Each row of numbers stands for one object and depends on some of the facts below. Use the named rows to name the rest.

How the objects are related:
τ: uses; ξ: points at; Φ: sits directly inside; Σ: belongs to class; κ: is of sort
Q117 | τ Q460 | ξ Q605
Q121 | τ Q520 | Φ Q616 | Σ pliniros | κ klobreka
Q127 | Φ Q537 | Σ fibrum | κ skabik
Q138 | τ Q570 | Φ Q277 | Σ bralus | κ skabik
Q140 | Φ Q618 | Σ trolal | κ stibrir
Q143 | τ Q121 | Φ Q423 | Σ plikla | κ mobi
Q146 | τ Q593 | ξ Q506 | Φ Q866 | Σ fibrum | κ flosum
Q149 | τ Q187 | ξ Q117 | Φ Q605 | Σ pliniros | κ skabik
Q151 | Φ Q913 | Σ kliplas | κ mobi
Q161 | Φ Q737 | Σ bralus | κ stibrir
Q173 | Φ Q330 | Σ grapluk | κ stibrir
Q176 | τ Q654 | Φ Q657 | Σ grapluk | κ skabik
Q177 | Φ Q806 | κ mobi
Q187 | τ Q517 | ξ Q349 | Φ Q688 | Σ bralus | κ mobi
Q194 | τ Q979 | Φ Q12 | Σ sosum | κ fluklon
Q198 | τ Q270 | ξ Q710 | Φ Q803 | Σ trolal | κ mobi
Q201 | ξ Q568 Q161 Q173
Q205 | Φ Q866 | Σ grapluk | κ stibrir
Q207 | Φ Q537 | Σ trolal | κ skabik
Q218 | ξ Q275 Q460 | Φ Q618 | κ stibrir
Q219 | Φ Q866 | Σ bralus | κ nezuk
Q223 | Φ Q722 | Σ bralus | κ mobi
Q239 | Φ Q616 | Σ trolal | κ skabik
Q252 | Φ Q589 | Σ trolal | κ klobreka
Q257 | Φ Q722 | Σ pliniros | κ fluklon
Q261 | Φ Q12 | Σ kliplas | κ skabik
Q264 | ξ Q187 Q713 | Φ Q599 | κ skabik
Q265 | Φ Q343 | Σ drades | κ skabik
Q267 | Φ Q591 | Σ grapluk | κ flosum
Q270 | τ Q286
Q275 | ξ Q593 Q856 Q173 Q605 Q176 | Φ Q806 | κ skabik
Q278 | Φ Q913 | Σ fibrum | κ stibrir
Q286 | τ Q219 | Φ Q913 | Σ trolal | κ klobreka
Q294 | Φ Q803 | Σ grapluk | κ skabik
Q296 | τ Q601 | ξ Q310 Q526 | Φ Q591 | κ stibrir
Q310 | Φ Q546 | Σ trolal | κ flosum
Q321 | τ Q910 | Φ Q589 | Σ fibrum | κ skabik
Q341 | Φ Q833 | κ fluklon
Q343 | τ Q486
Q349 | Φ Q866 | Σ sosum | κ mobi
Q361 | Φ Q423 | Σ pliniros | κ skabik
Q362 | Φ Q12 | Σ trolal | κ skabik
Q372 | Φ Q803 | Σ sosum | κ klobreka
Q379 | Φ Q460 | κ skabik
Q396 | Φ Q833 | κ nezuk
Q40 | Φ Q12 | Σ flodir | κ stibrir
Q410 | Φ Q803 | Σ drenuplun | κ stibrir
Q411 | Φ Q270 | Σ trolal | κ flosum
Q418 | ξ Q856 Q605
Q42 | ξ Q207 Q605 | Φ Q806 | κ skabik
Q443 | ξ Q223 Q605 | Φ Q117 | Σ pliniros | κ skabik
Q458 | Φ Q833 | Σ trolal | κ skabik
Q460 | τ Q735 | ξ Q568 Q379
Q462 | Φ Q343 | Σ kleplol | κ flosum
Q468 | ξ Q568 | Φ Q951 | κ skabik
Q486 | τ Q842 | Φ Q105 | Σ kleplol | κ skabik
Q487 | τ Q80 | ξ Q532 Q173 Q605 | Φ Q688 | Σ plikla | κ klobreka
Q504 | ξ Q578 Q173 Q605 | Φ Q383 | Σ pliniros | κ skabik
Q506 | ξ Q173 Q605 | Φ Q423 | κ klobreka
Q517 | τ Q151 | Φ Q117 | Σ drades | κ mobi
Q520 | Φ Q537 | Σ kleplol | κ stibrir
Q526 | ξ Q736 | Φ Q855 | κ skabik
Q529 | ξ Q578 | Φ Q12 | Σ bralus | κ klobreka
Q530 | τ Q913 | ξ Q349 Q721 | Φ Q710 | Σ grapluk | κ nezuk
Q532 | ξ Q605 | Φ Q537 | Σ grapluk | κ nezuk
Q535 | Φ Q591 | Σ plikla | κ stibrir
Q552 | τ Q198 | Φ Q866 | Σ trolal | κ fluklon
Q555 | ξ Q736 Q605 | Φ Q803 | κ skabik
Q560 | Φ Q951 | Σ drades | κ flosum
Q566 | Φ Q722 | Σ drenuplun | κ klobreka
Q568 | τ Q552 | ξ Q605 | Φ Q591 | Σ flodir | κ flosum
Q570 | τ Q177 | Φ Q418 | Σ kleplol | κ klobreka
Q571 | τ Q816 | Φ Q330 | κ stibrir
Q573 | Φ Q657 | κ flosum
Q578 | Φ Q330 | Σ drenuplun | κ skabik
Q587 | ξ Q530
Q593 | τ Q138 | Φ Q330 | κ mobi
Q599 | ξ Q605
Q601 | τ Q589 | ξ Q837 Q578 | Φ Q599 | Σ pliniros | κ skabik
Q605 | τ Q257
Q611 | Φ Q270 | Σ drades | κ skabik
Q614 | τ Q117 | ξ Q223 | Φ Q589 | Σ drades | κ nezuk
Q621 | Φ Q599 | Σ plikla | κ stibrir
Q641 | τ Q802 | Φ Q270 | Σ fibrum | κ flosum
Q654 | τ Q614 | Φ Q270 | κ mobi
Q656 | Φ Q587 | Σ bralus | κ stibrir
Q657 | ξ Q605
Q659 | Φ Q105 | Σ trolal | κ klobreka
Q679 | Φ Q618 | Σ pliniros | κ skabik
Q680 | Φ Q616 | Σ grapluk | κ skabik
Q713 | Φ Q722 | Σ fibrum | κ stibrir
Q721 | τ Q341 | ξ Q605 | Φ Q546 | Σ pliniros | κ fluklon
Q724 | Φ Q806 | Σ trolal | κ mobi
Q725 | ξ Q605 Q176 | Φ Q117 | κ skabik
Q730 | Φ Q277 | Σ kliplas | κ skabik
Q735 | τ Q571 | Φ Q589 | Σ bralus | κ skabik
Q736 | Φ Q616 | κ stibrir
Q737 | τ Q330
Q739 | ξ Q713 Q605 | Φ Q806 | Σ pliniros | κ nezuk
Q745 | τ Q748 | ξ Q568 Q379 Q530 | Φ Q599 | Σ grapluk | κ skabik
Q748 | ξ Q149 Q264 Q201 | Φ Q913 | Σ grapluk | κ skabik
Q776 | Φ Q537 | κ skabik
Q778 | Φ Q657 | Σ drades | κ klobreka
Q785 | Φ Q913 | Σ kleplol | κ skabik
Q788 | τ Q745 | Φ Q803 | Σ pliniros | κ flosum
Q80 | τ Q848 | Φ Q866 | Σ drades | κ klobreka
Q802 | τ Q856 | Φ Q806 | Σ drades | κ klobreka
Q81 | Φ Q587 | Σ grapluk | κ skabik
Q813 | Φ Q866 | Σ flodir | κ stibrir
Q815 | Φ Q712 | Σ trolal | κ skabik
Q816 | τ Q321 | Φ Q587 | κ klobreka
Q820 | τ Q568 | Φ Q688 | Σ kliplas | κ fluklon
Q827 | Φ Q616 | Σ drenuplun | κ mobi
Q837 | ξ Q605 | Φ Q201 | Σ pliniros | κ mobi
Q842 | τ Q265 | Φ Q657 | Σ kleplol | κ klobreka
Q848 | τ Q207 | Φ Q618 | Σ plikla | κ fluklon
Q856 | ξ Q593 | Φ Q587 | Σ kleplol | κ klobreka
Q875 | ξ Q587 | Φ Q270 | κ mobi
Q887 | τ Q468 | Φ Q423 | κ flosum
Q892 | Φ Q618 | Σ drades | κ mobi
Q893 | τ Q149 | Φ Q174 | Σ sosum | κ skabik
Q910 | τ Q833 | Φ Q591 | κ klobreka
Q913 | τ Q176
Q92 | Φ Q806 | Σ plikla | κ fluklon
Q979 | τ Q383 | Φ Q201 | κ mobi
Q988 | τ Q887 | Φ Q866 | Σ kleplol | κ mobi

Some rows with their names:
Q578: [  9   3   4  -1  -2  12  10  -1   6  -2   1  -2  -9   0 -14  -4  -2  -6
   6   0  10   9  -1  -2   2   6  -4]
Q910: [ 13  -4  15  -1 -13   3   5   2   5   1  -6 -14 -15   3 -12 -12  -7   9
 -13  -2  -2   2  22  -4   4   9  -8]
Q140: [ 11   0   5   3  -8  12  15   7   2  -1   0   2  -7   3 -12  -3   3 -11
   8   1   6  12  -1  -4  -3   6  -5]
Q820: [23  9  6  7 -8  6  2 -3 11 -9 -9 -1 -7  9 -4 -9 -1 -4 13  4  3 -9 -5 -9
 10 11  1]
Q892: [  7   5  15 -12   6  -8   4  -9  12  -1 -10  -6  -4   1  -7 -12  -1   1
   8  -2  23  14  18   0   2   8  -1]
Q460: [-22   5 -30 -10  -6  10  -5 -25  18  18  30 -20   5 -17 -20   3  -9  14
  -4  -9  28  -4 -22  -2  17  10 -16]
Q737: [ 15  11  -4  -7  -3   1  12 -14  -8   7  -7 -16   2   6 -18 -14   3   7
   9   0   4   1  10 -12   7  12  -5]
Q724: [  4   3  20  -5  -1  -4  16   0  12 -20 -11 -11   0 -11   3   0  10  -9
   0   4  25  29  -2 -19   9  10   3]
Q806: [  9  -1  -5  -5  -1   2  18 -10 -15 -11   2 -22   8  -8  -9  -9   2   7
  -3   6  12  19  14 -17  11  11  -2]
Q362: [  8   3  11   0  -7   8  14   5   6  -1  -2  -1  -7   1 -11  -3   4 -12
   9   0   9  12  -2  -3  -1   5  -3]
Q713: [ 10   4  -3   1  -2  15  12   1   0  -2   2  -3 -12   4 -12  -4  -3   0
   4   3   2   4   2  -4   2   5  -4]
Q816: [ 12  -3  11  -1 -10   1   4  -1   4   0  -8 -11 -12   1 -12 -13  -5   8
 -12  -1  -2   2  20  -4   4   8  -8]
Q730: [ 10   7   5   2  -2  13  12   3   2  -9  -4  -5 -11   2 -17  -3   0  -4
   8   2   1   3  -3  -5   5   4  -1]
Q855: [  7   4  -5  -6  -5   2   9 -11 -12   4  -1 -17   6   0 -20 -14   0   6
   6  -1   8   5  15  -7   6   7  -4]
Q589: [  3  -9  -5   6 -13   1  -3 -11 -14  -4   9 -17  10  -5  -9 -17  -7   0
   4   1  17   1  21   4  10   4   0]
Q252: [ 11  -1  10   5 -12   6   7   7  13  -2 -10   2   0   2 -15  -4   1  -8
   2   2   3  14   2  -9  -5   7  -4]
Q127: [ 10   5   4  -1   0  10  11   0   1  -6  -1  -7 -11   4 -12  -6  -1  -1
   7   2   3   5   5  -2   3   4  -3]

Name these rows:
No name comes twice in this set of rows, the named rows included.
[ 16  -6   7  12 -17   5   1   5  12  -5  -2   4   3   1  -6  -7  -4 -12
   5   3   8   7   2  -4  -3   8  -2] -> Q286
[-20   2 -28  -8  -1  10  -4 -21  13  20  22 -18   4 -18 -18   1  -8  13
  -2  -9  20  -1 -18  -4  17  10 -12] -> Q201
[ 21  -6   6   3  -7   7   5  -2   9  -2  -4   5   1  -1 -16 -11 -10  -5
   1   2  14  13  12  -4  -1  12  -2] -> Q570
[ -8  10   9  -6 -10  -5  15  11  15   8 -17  -8   2   4 -17   0  20  -2
  -7   3 -12  27  -1 -17 -13  -2 -11] -> Q121
[-19   9  -5  -9   2   3  -5 -16  35   6   8  -9  -7 -13 -13   4  -3   3
   0  -8  29   6 -21  -1  13   6  -7] -> Q187
[ 13   1 -14   1  -5  17   2 -13   6  10  22   2  -7   4  13  -6  -9   8
   3   2  13 -16  -7   1  11  13  -9] -> Q296
[ 10  -1  -7   1 -10   2   3 -12 -12   0   4 -15   6   0  -9 -16  -5   3
   8   1  10  -3  16   0   8   8  -2] -> Q270
[ -6  -3  -7   0  -2  13  -2  -3  22   7   5   0  -1  -7 -14   0  -7   4
  -5  -3   8   6 -10  -6   3   9  -7] -> Q529
[-11  -4   9   5 -20  -6   3   8   7  -1   2  -9   7  -2   3  -5  12 -11
   1   4   8  15   4  -2  -3  -6  -3] -> Q257
[ 18  -5   8  -3   2   5  19  -4   4 -14  -2  -7   3  -9  -4  -7  -4   7
 -16   9  16  31  13 -19   2  14  -5] -> Q802
[ -3  -5  10   0  -2   9  15  10   2  -1  -4  -3  -6  -5 -20  -1   3 -11
   6  -1   9  26   5  -1  -5   0  -2] -> Q207
[  3  -5   8  -7   6   8  13  -1  -4  -1   5  -4  -5  -5 -16  -8  -4  -1
  -1  -2  17  24  22   3  -2   2  -6] -> Q265

The same objects again, as new rows of numbers:
Some objects and their rows:
Q362: [ 4  0  6 -2  4  3 -2  2  0 -4 -2  0  6  2 -3 -2 -4  1  2  0 -2 -1 -2  3
 -6 -1 -3  2  2  0  0]
Q537: [ 5  0  0  0 -2  2  1  1  7 -4  1  1 -9 -1  0 -3 -8 -3  2 -2  0  3 -2 -2
 -6  0  5  3  0 -1  5]
Q460: [ -4  -6 -20   0  -4  11   7 -11   3   9   7   3 -24  -3  -1  24  -2  11
  -8   5 -12  14   2   2 -22  -3   3   2  -3   5   5]
Q517: [-19  -7   9  -1  -1  -1  -1   5  -2   3   2   3   0   1 -10   1   2  -4
   0   0  -2  -1   2  -1  -7  -1   6   0  -1   0  -2]
Q803: [  5   0   0   0  -2   2   1   1   7  -4   1   0 -10  -1   1  -2  -5  -3
   2  -2  -2   3  -2  -1  -6   0   6   3   1  -1   5]
Q887: [-7 -4  3 -2  1 -3  0  1 -2 -5 -1 -2  7  2 -1  1 -2 -1  0 -2  0  2 -1  2
 -3 -2 -2  2  2 -1 -1]
Q892: [-11  -7  10  -1  -2   0  -2   4  -1   3   2   2  -2  -1 -12  -1   4  -3
   2   0  -2  -2   3   0  -9   1   4   0  -1  -2  -2]
Q816: [-10   2   1  -2  -4   0  -1   3   0  -5   2  -3   3   4  -5   0  -3  -1
  -4  -2   4  -1   1   4  -1  -3  -4   2   1  -3  -3]
Q176: [-8 -4  4 -5  1 -4  2 -2 -3  0 -1  0  4  1  1  5 -1 -4  1 -2  3  2  0 -3
  0  1 -3  1  1 -2 -1]
Q910: [-11   0   2  -1  -4  -1  -1   2   0  -5   2  -3   3   5  -3   1  -3  -1
  -3  -1   3  -2   0   3  -1  -3  -3   1   1  -2  -2]
Q601: [-3  2 -2 -2  2  2  3 -3 -3  1 -2  0  5  2  4  4  4  4 -3  1 -1  1 -2  0
  1 -1 -3 -2  1  1 -1]
Q713: [  8   5   2  -2   2   5  -1   0   1  -8  -3  -3   7   7   5   2 -12   5
  -2   4   2  -5  -3   2   3  -1  -9   1   3  -2  -1]
Q566: [-3  4 13  0 -4 15  0  0 -3 -5 -6 -2 -6  4 -2 -8 10  1  4  9  7 -5  1 -4
 -5 -1  2 -2  0  1 -6]
Q468: [ -1  -6  -9   0   2   7   3  -8  -4   8   3   1  -6  -3  -3  18   4  13
  -4   3 -13   6   1   3 -13   0  -4  -1  -2   3   1]
Q842: [-11   0   8   0  -3   7  -1   2  -2  -6  -2  -1  -2   5  -1  -1   2  -2
   0   5   4  -2   1   1  -4  -3   2   0   1   1  -4]
Q748: [-4 -4 -1 -2  0  2  2 -4 -3  5  1 -1 -1 -2 -2  9  6  7 -1 -2 -5  3  0 -2
 -7  2 -4 -2 -1  0  0]
Q341: [-1  7  8  1  1  3 -3 -2  1  0  2  0 -4  3  1  2 -5 -3  1 -3 -2  0 -1 -3
  0  0 -7  1 -1 -1 -1]

Name these rows:
No name comes twice in this set of rows, the named rows included.
[ 1 -4  4 -1  1 -1 -1  1 -1 -5 -2 -2  5  1 -3 -2 -2  1  2 -3 -1  0  0  1
 -4  0 -3  2  2 -2  0] -> Q573
[ -1  -4   3  -2   2   3   0  -2  -1   0   0   0   1   0  -4   6  -3   5
   0  -1  -5   2   0   1 -10   0  -4   1   0  -1   0] -> Q379
[-3  4 15 -2 -2 17  0  2 -2 -1 -6  0 -2  4 -3 -7 10  3  4  9  6 -6  0 -4
 -6  0  3 -3  0  1 -4] -> Q827
[ 25  15 -28   8   4 -15  -1  -3  -8  11   2   0  10 -10  19  -8  32  -1
  -3   1   6  -9   1   3  44   7  -4 -10  -2   6  -2] -> Q532
[ 3  8  0 -4  3  5  1  1  1 -7 -4 -3 12  7  4 -1 -7  4 -5 -2  3 -1 -4  5
  0 -5 -9  2  3 -1 -1] -> Q321
[-11  -7   9   1  -5   0  -3   3  -2  -1   2   0  -5  -1 -10  -2   4  -4
   3   0   0  -2   4   0  -8   1   4   1  -1  -2  -3] -> Q778
[ 20  16 -22   9   6  -8   0  -3  -6   5  -3   1  10  -4  11  -9  12   2
  -3   5  14  -3   2  -1  26   6  -5  -7  -3   4  -4] -> Q739
[ -4   0   3   2   3  -3  -1   3   1  -1  -2   1   8   3  -9  -2 -15   0
  -1   2   9   1   2  -3  -6   2  -3   0  -1  -4  -2] -> Q177
[ 19  12 -22   7   9 -13  -1   0  -5   8  -1   4  14  -7   6 -10  10   1
  -3   2  11  -1   2   1  22   6  -3  -7  -3   4  -1] -> Q42
[-14 -11  10  -1  -6  -5  -2   2  -2   3   2  -1   4  -1  -5  -2  -4  -5
   3  -1  -1   0   5   1   0  -5   5   4  -2   1  -4] -> Q80
[ 27  11 -26   7   2  -8   1  -2   2   8   3   3  -4  -8  15  -7  13  -1
  -3   2   2  -2  -1   2  24   4   6  -5  -2   6   5] -> Q418
[  0   2   3   2   5   0  -2   4   1  -3  -3   2   8   4  -9  -4 -17   1
  -1   5   9   0   2  -1  -8   1  -2   1  -1  -2  -2] -> Q724

The same objects again, as new rows of numbers:
Known rows:
Q659: [-1 -1  0  0 -3  3  1  2 -4  6 -1  2 -4 -3  4  0 -3  2  4 -3 -2  5 -8  0
 -3  1  1]
Q517: [-2  1  1 -2 -4  1  4  3  5  1  2  0  1  2 -3  0 -1 -3  2 -3  0 -2  4  1
  2 -2 -1]
Q198: [-16   5   2 -35  25  20 -15   7  32  -1  39  16  12  -8 -10   6   6  17
  19   4   1  11 -38  -5   4 -10  16]
Q264: [ 1  2  0  0  4 -2 -1 -1  0 -1  1 -1  0  1  1  0  1 -2 -4  1  3  0 -1  2
 -6  1 -2]
Q223: [ 2  4  3 -2  2  3 16  2 -1 -2 -4 -3  5 -1  2  2  0 -6  4  6  6  3 -3 -2
  1 -3  0]
Q657: [ 3 -2 -2  0  4 -2  1  2 -1 -5 -3 -4  3 -1  2 -2 -2 -1 -4  5 -3 -1  1 -1
  4  2 -3]
Q127: [ -1   3   1   1  -4   0  -9   3   2   8   5   5  -7   0   4  -4  -7   4
   0  -7  -3  -1  -9   4 -14   9   1]
Q343: [-1 -2 -3  0  1 -1  0 -1  3 -4 -1 -5  3  1  2 -2  0  0 -1  3 -2 -3  3 -3
  7  4 -2]
Q173: [ 0 -2  0  1  0  2  4  1 -5  1 -4  0  0 -2 -1  3  2 -2  1  2  1  4  2 -1
  2 -6  1]
Q621: [-1 -4  0  1 -2  1 -1  2 -5  3 -1  2 -3 -1 -4  1  0 -1  0 -2 -3  4  4  1
  2 -8  1]
Q951: [ 4 -1 -1  1  3 -3  1  1 -1 -3 -3 -3  3 -1  2 -3 -1 -1 -2  5 -3 -1  2 -3
  6  3 -1]
Q560: [ 0 -1  0  2  0  0 -2  2 -3 -1 -2  2  0  0 -3  1 -1 -1 -1  2  0 -1  2  0
 -3 -2  1]
Q532: [-1 -2 -1  0  2  1  3  0 -5  1 -3 -1 -1 -1  0  3  2 -2  0  2  2  4  1  0
  0 -4  0]
Q593: [-2  1  2 -2 -3  1  5  2  6 -1  2 -1  2  3 -4  1 -1 -4  2 -1  2 -3  5  0
  2 -2  0]
Q893: [-3  1 -3  0  0  0  0 -4  3  2  2 -2 -2  1  4  0  1  2  3 -2  3  1 -3  1
 -3  5 -2]
Q725: [ 1  1  0  0  3 -2 -1 -1  0 -2  1 -1  0  1  1  1  0 -2 -5  1  3  0 -1  2
 -6  1 -2]
Q92: [ 10  -3   0   2  -6  -1  -2  -4 -11   2   4   1  -1   2  -9  -1   3  -4
  -2 -13  -3   5  -7   0   0  -3  -2]

Name these rows:
No name comes twice in this set of rows, the named rows included.
[-1 -2 -1  2  2  2  3  0 -5  1 -4  0 -1 -1 -2  3  2  0  1  4  2  4  1 -1
 -1 -5  1] -> Q267
[ 1  1  3 -4  0  0  6  6  1 -3  0 -1  2  1 -3  1 -4 -6 -4  1  1 -1  1  3
 -3 -5 -3] -> Q875
[-2  3  2 -1  5  2  6 -9  0 -2 -1 -5  3  3  7  3  3 -2  4  8 11  2 -3 -2
 -2  4 -2] -> Q735
[ -6   5   7 -28  33  13 -19   2  26 -11  35  13  20  -9  -9   4  11  16
  10  17  -2   5 -32 -11  13  -6  16] -> Q710
[-5 -5 -3 -3 -2  1 -3  0 -1  0  2 -1 -4  1 -2  2  1  0 -1 -5 -2  3  3  3
  3 -5 -3] -> Q487
[-2  3 -3  0  4  1  8 -7  4 -2 -2 -5  3  1  6  3  5  0  4  4  9  1 -3 -2
 -1  6 -1] -> Q138
[ -6   2  -1  -1  -8   4  -9   4   5   4   3   5  -5   1   1  -2  -8   5
   2  -7  -2  -4  -5   2 -12   7   1] -> Q641
[-3 -3 -3  0 -1 -1 -2 -2  2  5  5 -1 -4  3 -2  0  2  1  2 -4  0  5  3  3
  2 -3 -2] -> Q848
[ 1  1  4 -1 -2  0  5  5  1  2  1  2  0  1 -4  0 -2 -4  0  0 -1  1  2  1
 -1 -4  1] -> Q892
[-1  0  2 -1  1  1  1  3 -1 -3 -2  0  1 -1 -3  2 -2 -4 -4  1  1 -2  2  1
 -4 -3 -1] -> Q218
[-2 -3  0 -2 -5  1  3  2  1  4  3  0 -2  2 -5  0  0 -2  3 -5 -3  4  5  2
  6 -7 -2] -> Q143
[-2 -1 -1  1 -2  4  0  3 -5  5 -2  3 -4 -2  2  0 -3  3  4 -2 -1  5 -7  0
 -6 -1  1] -> Q411

